Here is a tiny trained network, its code and every weight. The questions are about switching its units off for an input and a class, where a switched-off unit gives its printed mean instead of its output.

import numpy as np


def w(rows, s, z=0):
    codes = np.array(rows[::2]) - 128.0
    scale = np.full(codes.shape[1], s)
    scale[-1] = z or s
    return codes * scale


def norm(h):
    return h / np.sqrt((h * h).mean(-1, keepdims=True) + 1e-5)


def f(y):
    return np.maximum(y, 0)


def log_softmax(a):
    a = a - a.max(-1, keepdims=True)
    return a - np.log(np.exp(a).sum(-1, keepdims=True))


def net(x, mask):
    res = np.array(x, float).reshape(1, 5) / 4 @ E
    u = 0
    for l in range(4):
        y = f(norm(res) @ A[l][:, :-1].T + A[l][:, -1])
        res = res + np.where(mask[u : u + 8], y, B[l][:, -1]) @ B[l][:, :-1]
        u += 8
    return log_softmax(norm(res)[-1] @ U[:, :-1].T + U[:, -1])


A, B = {}, {}
E = w([
[86,68,96,91,207,156],'x0',
[127,102,164,118,143,81],'x1',
[89,109,193,177,160,100],'x2',
[134,195,186,84,91,199],'x3',
[249,99,160,121,180,119],'x4',
],0.0018)
A[0] = w([
[111,173,151,168,72,52,122],'0.n0',
[87,76,58,178,86,63,66],'0.n1',
[46,93,137,95,171,171,186],'0.n2',
[229,176,77,132,154,147,115],'0.n3',
[137,157,172,45,60,154,131],'0.n4',
[74,71,90,109,149,221,2],'0.n5',
[98,4,99,84,171,95,109],'0.n6',
[160,47,210,177,197,71,50],'0.n7',
],0.0034,0.0014)
B[0] = w([
[115,77,103,109,76,78,221],'0.n0',
[243,112,97,114,213,89,214],'0.n1',
[146,56,110,159,114,142,241],'0.n2',
[96,126,98,85,53,41,217],'0.n3',
[137,162,161,108,222,116,229],'0.n4',
[104,71,140,160,230,199,185],'0.n5',
[186,190,33,57,133,185,244],'0.n6',
[202,252,169,101,152,42,249],'0.n7',
],0.0034,0.002)
A[1] = w([
[225,130,34,41,136,117,157],'1.n0',
[129,208,192,98,115,176,84],'1.n1',
[88,188,99,12,94,216,7],'1.n2',
[137,102,213,62,166,9,67],'1.n3',
[2,88,154,168,68,35,108],'1.n4',
[129,142,225,122,220,100,129],'1.n5',
[99,222,171,38,51,132,99],'1.n6',
[133,59,175,123,143,230,86],'1.n7',
],0.0028,0.0014)
B[1] = w([
[20,68,73,88,41,98,254],'1.n0',
[232,158,63,123,108,124,165],'1.n1',
[126,237,189,206,218,115,167],'1.n2',
[169,238,194,167,89,206,193],'1.n3',
[44,123,91,13,12,158,162],'1.n4',
[201,151,35,144,150,99,180],'1.n5',
[133,253,176,22,181,207,185],'1.n6',
[33,67,173,158,211,160,151],'1.n7',
],0.0025,0.0033)
A[2] = w([
[128,75,135,140,52,98,27],'2.n0',
[104,116,151,254,179,226,122],'2.n1',
[254,136,110,112,83,76,165],'2.n2',
[222,168,180,100,132,191,107],'2.n3',
[121,117,115,154,173,84,102],'2.n4',
[172,150,159,117,146,96,95],'2.n5',
[158,192,160,141,169,85,5],'2.n6',
[90,129,131,118,63,105,52],'2.n7',
],0.0048,0.0014)
B[2] = w([
[121,56,173,165,87,109,148],'2.n0',
[55,70,192,80,253,190,159],'2.n1',
[73,92,167,191,151,159,254],'2.n2',
[168,130,77,239,156,35,205],'2.n3',
[174,199,147,77,93,124,147],'2.n4',
[69,178,160,193,138,139,176],'2.n5',
[232,226,205,217,200,184,176],'2.n6',
[85,101,164,145,68,108,155],'2.n7',
],0.0043,0.0044)
A[3] = w([
[209,242,136,167,158,163,34],'3.n0',
[212,138,40,82,117,118,176],'3.n1',
[218,125,108,128,23,77,65],'3.n2',
[132,31,100,86,66,171,79],'3.n3',
[144,1,187,182,52,119,79],'3.n4',
[82,161,79,140,137,254,77],'3.n5',
[162,206,232,96,79,136,124],'3.n6',
[209,249,177,206,178,144,6],'3.n7',
],0.0039,0.0014)
B[3] = w([
[176,186,218,233,138,133,217],'3.n0',
[171,142,65,94,112,56,165],'3.n1',
[20,84,218,131,101,180,149],'3.n2',
[176,147,154,181,168,44,162],'3.n3',
[66,89,145,200,67,60,167],'3.n4',
[130,111,245,114,140,122,163],'3.n5',
[137,214,56,115,169,154,179],'3.n6',
[253,226,184,213,184,85,252],'3.n7',
],0.0046,0.0044)
U = w([
[34,46,216,213,32,30,224],'0',
[206,65,182,62,29,235,3],'1',
[196,56,32,65,200,44,235],'2',
[127,161,141,33,56,157,13],'3',
[36,43,215,57,254,225,215],'4',
[194,58,166,70,30,231,3],'5',
[46,220,189,53,57,191,66],'6',
[230,236,229,245,199,74,253],'7',
],0.007,0.0051)

Each question gives the input, the list of numbers given to net, and the class t.
The units are the neurons (one row each of A and B). Each row of codes is followed by its name. A weight is (code - 128) times the scale printed after its matrix; where a second scale follows, it is the last column's (A, B and U).
mask holds one flag per neuron, layer by layer. A switched-off neuron (its flag False) gives its mean, the last column of its row in B, instead of its output. The means were averaged over made-up inputs and are rounded, as every weight is.
A unit's drop is (log p(t) with every unit on - log p(t) with that unit switched off) / (log p(t) with every unit on - log p(t) with every unit switched off).
The circuit of an input: a set's keep is (log p(t) with only the set's units on - log p(t) with every unit switched off) / (log p(t) with every unit on - log p(t) with every unit switched off). Starting from the 12 units with the biggest drops (on a tie, the unit counted first), units are removed one at a time, each time the one whose removal leaves the highest keep (on an exact tie, the one counted first), for as long as the keep stays at least 0.8.
circuit, biggest first: the units of the circuit, biggest drop first
most important unit: the unit with the biggest drop
top k neurons: the k neurons with the biggest drops, biggest first
k most important neurons of layer l: the k neurons of layer l with the biggest drops, biggest first
drop of u: that unit's drop, to one decimal
input [5,-3,-2,4,4], class 4: most important unit -> 0.n7
input [2,-8,-5,-4,2], class 0: circuit, biggest first -> (0.n3 1.n0 3.n7)
input [3,-2,-2,1,2], class 2: circuit, biggest first -> (0.n3 3.n7 3.n0 2.n6)
input [-6,8,-2,0,-2], class 0: top 3 neurons -> (0.n0 0.n7 1.n4)
input [7,-3,6,-6,3], class 2: top 2 neurons -> (0.n6 1.n0)
input [-7,-4,4,2,-3], class 6: top 3 neurons -> (0.n0 1.n4 0.n7)
input [2,-1,-5,-4,6], class 2: 2 most important neurons of layer 0 -> (0.n6 0.n0)
input [0,0,-2,2,-6], class 4: 4 most important neurons of layer 0 -> (0.n7 0.n6 0.n2 0.n3)
input [-3,0,2,0,-2], class 0: 2 most important neurons of layer 0 -> (0.n0 0.n7)
input [5,-1,-4,-1,0], class 4: top 2 neurons -> (0.n5 0.n7)
input [4,-1,-3,7,-7], class 4: top 3 neurons -> (0.n7 2.n1 0.n5)
input [-7,-4,0,-4,7], class 0: top 2 neurons -> (0.n3 0.n4)
input [1,-5,-4,-5,2], class 2: drop of 1.n6 -> -0.1
input [-3,-6,1,-7,1], class 0: most important unit -> 1.n0
input [8,1,-2,-6,-6], class 2: drop of 2.n2 -> 0.1
input [-2,-6,6,-7,-4], class 0: drop of 3.n7 -> 0.2
